Here is a tiny trained network, its code and every weight. The questions are about switching its units off for an input and a class, where a switched-off unit gives its printed mean instead of its output.

import numpy as np


def w(rows, s, z=0):
    codes = np.array(rows[::2]) - 128.0
    scale = np.full(codes.shape[1], s)
    scale[-1] = z or s
    return codes * scale


def f(y):
    return y / 2 * (1 + np.tanh(0.7978845608 * (y + 0.044715 * y**3)))


def log_softmax(a):
    a = a - a.max(-1, keepdims=True)
    return a - np.log(np.exp(a).sum(-1, keepdims=True))


def net(x, mask):
    res = np.array(x, float).reshape(1, 6) / 4 @ E
    y = f(res @ A[0][:, :-1].T + A[0][:, -1])
    res = res + np.where(mask, y, B[0][:, -1]) @ B[0][:, :-1]
    return log_softmax(res[-1] @ U[:, :-1].T + U[:, -1])


A, B = {}, {}
E = w([
[161,85,139,80],'x0',
[209,126,1,190],'x1',
[85,43,102,164],'x2',
[145,78,144,199],'x3',
[151,205,132,171],'x4',
[209,111,191,117],'x5',
],0.0092)
A[0] = w([
[146,211,177,114,161],'N1',
[107,130,160,177,255],'N2',
[155,143,42,198,173],'N3',
[184,79,155,149,153],'N4',
[232,120,145,152,173],'N5',
[146,137,28,178,176],'N6',
[167,137,139,78,151],'N7',
[55,146,104,87,141],'N8',
[122,18,74,112,92],'N9',
[135,7,133,133,132],'N10',
[108,192,152,96,150],'N11',
[155,189,43,133,177],'N12',
[81,87,136,144,255],'N13',
[138,175,171,138,144],'N14',
[142,134,41,187,171],'N15',
[249,114,150,167,175],'N16',
[191,74,152,107,229],'N17',
[189,155,148,80,170],'N18',
],0.012,0.0047)
B[0] = w([
[145,242,156,158,212],'N1',
[135,85,170,179,193],'N2',
[201,171,65,254,254],'N3',
[136,43,165,108,192],'N4',
[204,53,119,129,226],'N5',
[185,182,108,217,251],'N6',
[158,155,92,82,170],'N7',
[72,64,130,100,188],'N8',
[122,149,197,194,209],'N9',
[80,100,225,187,222],'N10',
[80,205,160,116,193],'N11',
[112,229,87,147,231],'N12',
[86,69,170,168,205],'N13',
[155,192,166,171,171],'N14',
[192,162,91,243,242],'N15',
[196,9,111,131,248],'N16',
[168,73,145,81,219],'N17',
[200,184,87,97,196],'N18',
],0.0082,0.0086)
U = w([
[113,93,72,123,2],'0',
[127,188,208,199,130],'1',
[35,80,122,35,100],'2',
[206,81,107,21,198],'3',
[94,215,81,66,133],'4',
[119,56,134,53,36],'5',
[61,1,190,134,203],'6',
[187,114,27,228,112],'7',
],0.0075,0.005)

Each question gives the input, the list of numbers given to net, and the class t.
The units are the neurons (one row each of A and B). Each row of codes is followed by its name. A weight is (code - 128) times the scale printed after its matrix; where a second scale follows, it is the last column's (A, B and U).
mask holds one flag per neuron, in row order. A switched-off neuron (its flag False) gives its mean, the last column of its row in B, instead of its output. The means were averaged over made-up inputs and are rounded, as every weight is.
A unit's drop is (log p(t) with every unit on - log p(t) with that unit switched off) / (log p(t) with every unit on - log p(t) with every unit switched off).
The circuit of an input: a set's keep is (log p(t) with only the set's units on - log p(t) with every unit switched off) / (log p(t) with every unit on - log p(t) with every unit switched off). Starting from the 12 units with the biggest drops (on a tie, the unit counted first), units are removed one at a time, each time the one whose removal leaves the highest keep (on an exact tie, the one counted first), for as long as the keep stays at least 0.8.
circuit, biggest first: the units of the circuit, biggest drop first
top k neurons: the k neurons with the biggest drops, biggest first
drop of u: that unit's drop, to one decimal
input [6,-8,-5,-6,-1,-6], class 2: circuit, biggest first -> [N8]
input [-1,3,8,-4,-2,4], class 1: circuit, biggest first -> [N9, N10]
input [-7,1,7,1,-2,3], class 1: circuit, biggest first -> [N16, N10]
input [1,1,1,8,-6,-7], class 1: circuit, biggest first -> [N9, N10]
input [4,-6,-3,1,-1,-1], class 4: top 2 neurons -> [N16, N10]
input [-4,-7,-1,-5,-1,-8], class 6: top 2 neurons -> [N8, N12]
input [3,-8,-8,-5,-4,8], class 4: top 2 neurons -> [N1, N11]
input [8,-5,-2,0,5,-7], class 4: drop of N5 -> 0.1
input [-4,-2,-7,5,-4,-8], class 6: drop of N10 -> -0.1
input [2,-3,7,3,-3,-8], class 6: drop of N8 -> 0.0
